Here is a tiny trained network, its code and every weight. The questions are about switching its units off for an input and a target symbol, where a switched-off unit gives its printed mean instead of its output.

import numpy as np


def w(rows, s, z=0):
    codes = np.array(rows[::2]) - 128.0
    scale = np.full(codes.shape[1], s)
    scale[-1] = z or s
    return codes * scale


def norm(h):
    return h / np.sqrt((h * h).mean(-1, keepdims=True) + 1e-5)


def f(y):
    return y / 2 * (1 + np.tanh(0.7978845608 * (y + 0.044715 * y**3)))


def softmax(a):
    e = np.exp(a - a.max(-1, keepdims=True))
    return e / e.sum(-1, keepdims=True)


def log_softmax(a):
    a = a - a.max(-1, keepdims=True)
    return a - np.log(np.exp(a).sum(-1, keepdims=True))


def net(x, mask):
    ids = ['ΔΞΣΦαβγεζηλμπτψω'.index(c) for c in x.split()]
    T = len(ids)
    res = E[ids] + P[:T]
    u = 0
    for l in range(2):
        r = norm(res)
        for j in range(3):
            rows = slice(3 * j, 3 * j + 3)
            q, k, v = (r @ M[l][rows].T for M in (Q, K, V))
            z = softmax(np.where(np.tri(T) > 0, q @ k.T / 3**0.5, -1e9)) @ v
            o = O[l][rows]
            res = res + np.where(mask[u + j], z, o[:, -1]) @ o[:, :-1]
        u += 3
        y = f(norm(res) @ A[l][:, :-1].T + A[l][:, -1])
        res = res + np.where(mask[u : u + 12], y, B[l][:, -1]) @ B[l][:, :-1]
        u += 12
    return log_softmax(norm(res)[-1] @ U[:, :-1].T + U[:, -1])


Q, K, V, O, A, B = {}, {}, {}, {}, {}, {}
E = w([
[129,82,90],'Δ',
[81,107,72],'Ξ',
[247,91,129],'Σ',
[229,120,111],'Φ',
[186,4,48],'α',
[130,82,92],'β',
[112,197,143],'γ',
[170,68,133],'ε',
[210,135,55],'ζ',
[112,142,82],'η',
[39,65,117],'λ',
[57,21,217],'μ',
[214,122,151],'π',
[121,19,130],'τ',
[159,195,214],'ψ',
[143,156,8],'ω',
],0.021)
P = w([
[146,144,143],'0',
[173,2,107],'1',
[176,20,118],'2',
[172,36,126],'3',
[172,29,122],'4',
[173,34,123],'5',
[171,37,127],'6',
[169,39,125],'7',
[167,38,124],'8',
],0.0079)
Q[0] = w([
[4,179,90],'0.h1',
[83,172,3],'0.h1',
[173,164,245],'0.h1',
[153,163,250],'0.h2',
[198,62,73],'0.h2',
[25,137,213],'0.h2',
[46,152,118],'0.h3',
[2,29,151],'0.h3',
[40,39,190],'0.h3',
],0.009)
K[0] = w([
[71,122,128],'0.h1',
[40,110,21],'0.h1',
[143,73,165],'0.h1',
[88,176,168],'0.h2',
[130,109,46],'0.h2',
[83,171,232],'0.h2',
[51,72,141],'0.h3',
[10,193,52],'0.h3',
[27,154,10],'0.h3',
],0.012)
V[0] = w([
[156,36,162],'0.h1',
[140,123,255],'0.h1',
[244,84,236],'0.h1',
[61,162,153],'0.h2',
[187,154,190],'0.h2',
[130,167,185],'0.h2',
[79,141,52],'0.h3',
[200,59,157],'0.h3',
[174,119,158],'0.h3',
],0.0063)
O[0] = w([
[77,36,68,182],'0.h1',
[230,33,166,167],'0.h1',
[205,2,55,254],'0.h1',
[102,110,121,64],'0.h2',
[19,125,33,138],'0.h2',
[18,61,106,97],'0.h2',
[152,170,202,92],'0.h3',
[132,63,103,207],'0.h3',
[79,101,135,162],'0.h3',
],0.0038,0.004)
A[0] = w([
[115,216,128,147],'0.n1',
[38,89,230,171],'0.n2',
[150,94,189,19],'0.n3',
[248,160,152,118],'0.n4',
[113,59,118,132],'0.n5',
[191,44,186,77],'0.n6',
[240,75,119,158],'0.n7',
[161,62,163,93],'0.n8',
[106,70,192,36],'0.n9',
[208,171,74,127],'0.n10',
[158,170,182,27],'0.n11',
[103,57,196,2],'0.n12',
],0.012,0.0064)
B[0] = w([
[127,74,173,135],'0.n1',
[82,14,46,155],'0.n2',
[231,203,246,136],'0.n3',
[120,228,32,181],'0.n4',
[80,99,167,169],'0.n5',
[172,2,229,215],'0.n6',
[142,158,194,244],'0.n7',
[126,73,195,180],'0.n8',
[104,39,110,136],'0.n9',
[2,95,65,150],'0.n10',
[110,225,240,122],'0.n11',
[71,56,129,135],'0.n12',
],0.0077,0.012)
Q[1] = w([
[44,102,152],'1.h1',
[191,166,128],'1.h1',
[78,131,199],'1.h1',
[206,125,117],'1.h2',
[203,148,152],'1.h2',
[79,3,107],'1.h2',
[215,200,121],'1.h3',
[92,135,50],'1.h3',
[55,44,60],'1.h3',
],0.015)
K[1] = w([
[223,123,219],'1.h1',
[57,82,53],'1.h1',
[173,73,166],'1.h1',
[233,61,134],'1.h2',
[154,6,113],'1.h2',
[103,196,239],'1.h2',
[239,47,33],'1.h3',
[132,197,79],'1.h3',
[94,247,201],'1.h3',
],0.014)
V[1] = w([
[54,133,112],'1.h1',
[115,101,103],'1.h1',
[160,127,169],'1.h1',
[1,115,221],'1.h2',
[192,143,51],'1.h2',
[95,210,124],'1.h2',
[221,144,145],'1.h3',
[130,242,201],'1.h3',
[47,211,178],'1.h3',
],0.0086)
O[1] = w([
[123,80,91,49],'1.h1',
[167,73,169,129],'1.h1',
[199,127,158,205],'1.h1',
[3,86,139,202],'1.h2',
[255,106,150,27],'1.h2',
[140,127,190,4],'1.h2',
[210,166,155,176],'1.h3',
[103,251,181,116],'1.h3',
[10,175,195,79],'1.h3',
],0.0061,0.003)
A[1] = w([
[78,95,94,8],'1.n1',
[155,205,90,157],'1.n2',
[60,116,134,142],'1.n3',
[38,111,70,37],'1.n4',
[180,135,24,127],'1.n5',
[41,89,73,80],'1.n6',
[204,132,203,87],'1.n7',
[90,181,108,150],'1.n8',
[163,255,108,50],'1.n9',
[126,178,150,88],'1.n10',
[73,81,85,2],'1.n11',
[184,39,120,200],'1.n12',
],0.015,0.0085)
B[1] = w([
[237,28,88,126],'1.n1',
[87,93,88,134],'1.n2',
[214,182,123,148],'1.n3',
[217,46,159,141],'1.n4',
[37,183,36,146],'1.n5',
[157,53,58,147],'1.n6',
[181,102,242,167],'1.n7',
[150,125,206,142],'1.n8',
[223,1,250,136],'1.n9',
[250,81,136,127],'1.n10',
[229,83,89,129],'1.n11',
[114,232,123,248],'1.n12',
],0.011,0.016)
U = w([
[135,86,130,30],'Δ',
[21,16,179,74],'Ξ',
[131,109,124,85],'Σ',
[139,96,108,117],'Φ',
[199,205,70,108],'α',
[133,93,131,93],'β',
[60,153,152,158],'γ',
[137,103,111,139],'ε',
[71,186,81,253],'ζ',
[60,200,163,157],'η',
[129,107,127,73],'λ',
[93,112,95,245],'μ',
[221,152,131,35],'π',
[99,30,137,131],'τ',
[189,71,254,28],'ψ',
[135,115,148,108],'ω',
],0.017,0.0048)

Each question gives the input, a string of symbols that net reads in full, and the target symbol t.
The units are the heads (3 rows each of Q, K, V and O) and the neurons (one row each of A and B). Each row of codes is followed by its name. A weight is (code - 128) times the scale printed after its matrix; where a second scale follows, it is the last column's (O, A, B and U).
mask holds one flag per unit, layer by layer, with each layer's heads first. A switched-off unit (its flag False) gives its mean, the last column of its rows in O or B, instead of its output. The means were averaged over made-up inputs and are rounded, as every weight is.
A unit's drop is (log p(t) with every unit on - log p(t) with that unit switched off) / (log p(t) with every unit on - log p(t) with every unit switched off).
The circuit of an input: a set's keep is (log p(t) with only the set's units on - log p(t) with every unit switched off) / (log p(t) with every unit on - log p(t) with every unit switched off). Starting from the 12 units with the biggest drops (on a tie, the unit counted first), units are removed one at a time, each time the one whose removal leaves the highest keep (on an exact tie, the one counted first), for as long as the keep stays at least 0.8.
units of the circuit, in order: the units of the circuit, biggest drop first
unit that matters most: the unit with the biggest drop
k most important neurons: the k neurons with the biggest drops, biggest first
top k neurons in layer l: the k neurons of layer l with the biggest drops, biggest first
which heads matter: for each layer, one digit per head in row order, 1 if its drop is at least 0.15 and else 0, layers parted by /
drop of u: that unit's drop, to one decimal
input η ε ζ, target ζ: which heads matter	010 / 000
input η ψ γ, target η: which heads matter	110 / 001
input ψ ζ λ γ Σ Ξ, target ψ: top 2 neurons in layer 0	0.n4, 0.n6
input ε ω η Ξ β, target η: units of the circuit, in order	0.h1, 1.n12
input ψ ψ π ψ η ψ ψ Ξ, target ψ: which heads matter	100 / 001
input Ξ Φ τ Ξ ε ψ η, target Ξ: units of the circuit, in order	1.n12, 0.h1
input ζ Ξ Ξ ψ Ξ, target ζ: which heads matter	010 / 010
input η ψ Δ ψ Ξ, target η: units of the circuit, in order	0.h1
input Ξ Φ α Δ ζ γ α, target Ξ: which heads matter	111 / 001
input Ξ Δ Ξ Φ η ω α, target Ξ: top 4 neurons in layer 1	1.n5, 1.n7, 1.n4, 1.n10
input Ξ π ψ ε η Ξ ψ μ η, target Ξ: 4 most important neurons	0.n4, 0.n1, 1.n12, 0.n6
input Ξ ψ ψ Ξ Ξ τ γ, target Ξ: 4 most important neurons	1.n12, 0.n4, 0.n1, 0.n6
input ζ λ ψ γ, target ζ: top 2 neurons in layer 0	0.n7, 0.n6
input ψ ε μ ε ε Ξ α, target ψ: unit that matters most	0.n4
input ζ Ξ ε λ ψ Φ Δ Ξ, target ζ: which heads matter	110 / 010
input ω Ξ μ μ Ξ Ξ ζ ζ, target ζ: which heads matter	000 / 000
input ψ Ξ Ξ η α Ξ η π, target π: 2 most important neurons	0.n4, 1.n12
input η ω Ξ ψ η, target η: top 2 neurons in layer 0	0.n1, 0.n10
input ψ ζ ψ Δ τ Φ, target α: top 2 neurons in layer 0	0.n7, 0.n4
input ψ η ψ γ α, target ψ: top 3 neurons in layer 0	0.n7, 0.n4, 0.n11
input ζ Δ η, target ζ: unit that matters most	0.n7
input η ψ ψ Δ ψ α, target η: top 2 neurons in layer 1	1.n12, 1.n4
input ζ τ Φ ε Φ Ξ η, target ζ: drop of 0.n7	1.0
input Ξ ψ α α γ, target Ξ: drop of 1.h3	0.7
input η ω Φ ψ Ξ, target η: drop of 0.h1	1.0
input ε Ξ ε α ψ Φ ψ ψ Φ, target α: drop of 0.n10	0.0
input η Ξ α, target η: most important neuron	0.n7
